[ -3  26   3   0  28   3 -62 -24 -48  14   0  25  -3  -5   2   7  38  27
   8  -2  14 -16  -3 -21 -18 -17 -14  11  18  -4   4 -22  -8  -5  -5  11
  11  16 -12  10   5   0  12  15  27  10  -2 -44 -19  12 -13 -40   0   9
  29 -13   9   3  13  -1   8  20 -26  40  35  28  -5] => Ziz:G
[-15  -7  -1  -4  14   7 -17   0  -6  -8  -9   8 -10  14  -2 -10  32  29
   0  -3  41  -2  17   0   3   0  -6  -5  34  -1   1   2 -12   4   5  38
   3  27 -12  -1 -12  11  35  33  19   4  10 -52   4 -11  -4 -30   2  -4
  21   4   3   2 -37   7   7  -8 -16   0  32   9   4] => dufu:T
[-15   2   2   5  24  16 -71 -17 -38 -13   8  25  -7  10   1   6  34   1
   9 -12  27  -6   7  -3  -4 -18   0  -1  10  -1  13 -28 -18   4   8  16
  16  24  -9  10 -11  -2  17  21  20  10   4 -26 -16  16  30 -28   0   5
  15  13  13 -14 -13   8  -3   1 -19  34  31  18  16] => Ziz:F
[  1  16  11  -9  22   1 -62  -7 -17  11   0  33   5   7  -3   4  52  24
  21  -6  31 -19   9   9   9 -23 -18   2  13  -3   6 -21   5  -2 -10 -16
   4  14  -6   8   4   0   5   3  12   7   3 -36  -5 -16 -43 -19   6  31
  18   0   3  12  -1  -7   0  25 -10  32  15  12  13] => Ziz:G
[ 10  -6  13   4 -17  19 -38 -10  20  70   7  19   9  12 -19  47  54   2
  13 -22   8 -15  15  -8   3  27   1   3   5  -1   5 -24  -3   5 -15 -10
   7 -10 -25   0   1  -2   0  -3  30  22   5   2   6   2  -9  -3  -7  -2
   6  21   6   1  -4   9   2  26   5  54 -25  11  44] => Ziz:A
[  0   5   9   1   2  -1 -31  -1  23  44  -5   3  -4   9   6  25  31  20
  27  -9  11 -17  -1 -10   7  19   2   0  23  -5  -3 -20   9   6   6   5
   5  -9 -20  -1  -7   5  -1  -3  10  13   8 -27  11 -10   2 -22   9   0
   5  10  -5  -1  10  -6  -3  25 -34  31 -11  15  17] => Ziz:G
[ -5  11   7   9  21  10 -67 -10  -6   0   1  28  -1  20  -5   5  61  27
  15 -14  27 -14   7   0   1 -18 -14   6   8  -4   4 -21  -5  10  -1   8
  10  34 -10   8  -5   1   2  18  22  11  -8 -36 -22   5 -19 -23   5   5
  10  13   3   7 -13  -6  11  16 -20  31  26  21   4] => Ziz:A
[ -4  22  15 -12  27   2 -47 -21  -6  12   2  25  -1   4  -3   0  47  36
  27  -8  11 -13  -6  -5   2 -19   0  14  24   6  -2 -15  18   6 -15  -3
   7  10  -3  10   8   5  10  11  25  11   6 -51  -4  -6 -14 -32   4  10
  19   1  -2  13  14  -4   1  30 -26  30  10  22  -6] => Ziz:A
[ -9   3   1  -5  26   2 -37 -14  21 -14  -5   5  -3   0  -2 -14  52  40
  -7   7  61 -12   4  33  10  -5 -14  17  28  -6   0  -7   8  -2 -18  14
  -1  16 -15   6 -10   2   7  21  20  16   9 -59   8  -3  -7 -14  -6   3
  20  -3  -1  26 -53   3   3   6   3  -3  24 -11   4] => dufu:P
[  0  -3  12   2  -4  21 -49  -9   4   4   0  13   6  11  -5  23  33  -3
  26  -9   4 -13  14   6 -11 -22 -16 -14 -10  -9  10  -9   7   9  -3   4
  19   9 -12  -2  -3   9   5  -8   1  17   6  -8 -16   9  -6  -9  -1  15
 -14  13   9  15  13  -5   7   7  -3  36   0  -6  26] => Ziz:F
[-21  29  -3   6  41  13 -84 -17 -28 -41  40  33  11  13   1  -8  41   3
  19  -5  24 -10  -1  11  -4 -45 -18  -1   4   4  18 -15  -2 -10  -8  10
  19  36 -14  11  -7   2  16   3  13  15 -20 -44 -11  11 -13 -40  13   9
  16  11  -1   8  -2  -4  -3  -3 -20  29  42  18  -5] => Ziz:F
[-15   0  10   7  10  23 -54 -10   8  11  11  21  -7  10 -11   9  58  22
  13 -15  19 -18   9   8   5   8  -6   6  12  -2   8 -12  -8 -10  -9   2
   5  24 -35  15  -6   2  10  14  12   2   7 -36  -2  18   0 -22  -2   5
  25   8   2  -5 -16  52   5  13   5  30  12  36  13] => Ziz:G
[-12 -16  -3  -6  10   6 -35   3  17 -11  -3  -5  -7  22  -5  -9  34  28
   6  -8  34  -7   7  13   4   3 -18   2  27   0  -6  -5   9   2  -6  55
   4   2 -18   3 -19  11  22   5  19  20   6 -52  15 -13  -3 -17  17   8
   6   9  -2  12 -49  11   7   0  -8   9  14  -8  10] => dufu:P
[-20   6   1   2  25  19 -58  -3   0 -12  -3  12  -7  15  -3  -5  59  33
  14  -8  32 -21  -1  -6   5 -16 -11   4  21  -2  17 -12   6  -2  -7  19
   9  21 -11  15  -4  11  21  29  35  10  -1 -66  -2   0  -6 -32  24   2
  29  14   3  13 -19  -7   5  14 -20  16  34   5   3] => dufu:J
[ -4  -4   3  -3  17  10 -33  -7  24 -23   1  17   1  12  -2  -6  43  24
   4  -7  27  -6  -4  41  -4 -15 -25  -8  12   6  -5  -2  16   9 -25  19
  11  11 -16   3 -10   9   4   4   8   9   5 -52   9  -7   5  -8   6  -7
   3  17   0   7 -74  -1   7  17   4  19   7 -14  13] => dufu:P
[  9  10  12  -5 -14   5 -66  -6   7  29  -5  23   8   5 -10  16  56  25
  23 -13   6 -16   5   6   0  -1  -1   3  22  -2  17 -21   8   5 -27 -14
   2   5 -16  17  15   1   1   0   9   8   3 -37   3 -10 -26 -16   8   9
   7  13  -6  12 -18   6   7  35 -15  30  10  14  16] => Ziz:G
[ -4  12  18   7  19 -10 -55 -12  -8   9   0  28  -1  16  -5  12  51  21
  23 -12  19 -18   4   0   4  -7 -17  17  18  -8   4 -20  -8   8  -2   4
   9  19  -3  10  -8   6  -4  21  24  10   3 -39  -4  16 -10 -34  -3   0
  25   9   4   0  -6   3  -2  13 -14  36  17  -4  17] => Ziz:A
[-27  -4  -7   1  52  15 -77 -17   9 -27  13  35  -7   7   1   7  37  17
  10  -3  26 -13   1  19  -2 -13 -31   0  24   0   6 -11   0  -3  -3  23
  15  19 -21  19 -15   8   9   6  14  26   9 -68  -6  14 -11 -52   6   5
  15  10   6   2  -8 -10  -4  -3 -23  44  23  22  -2] => Ziz:F
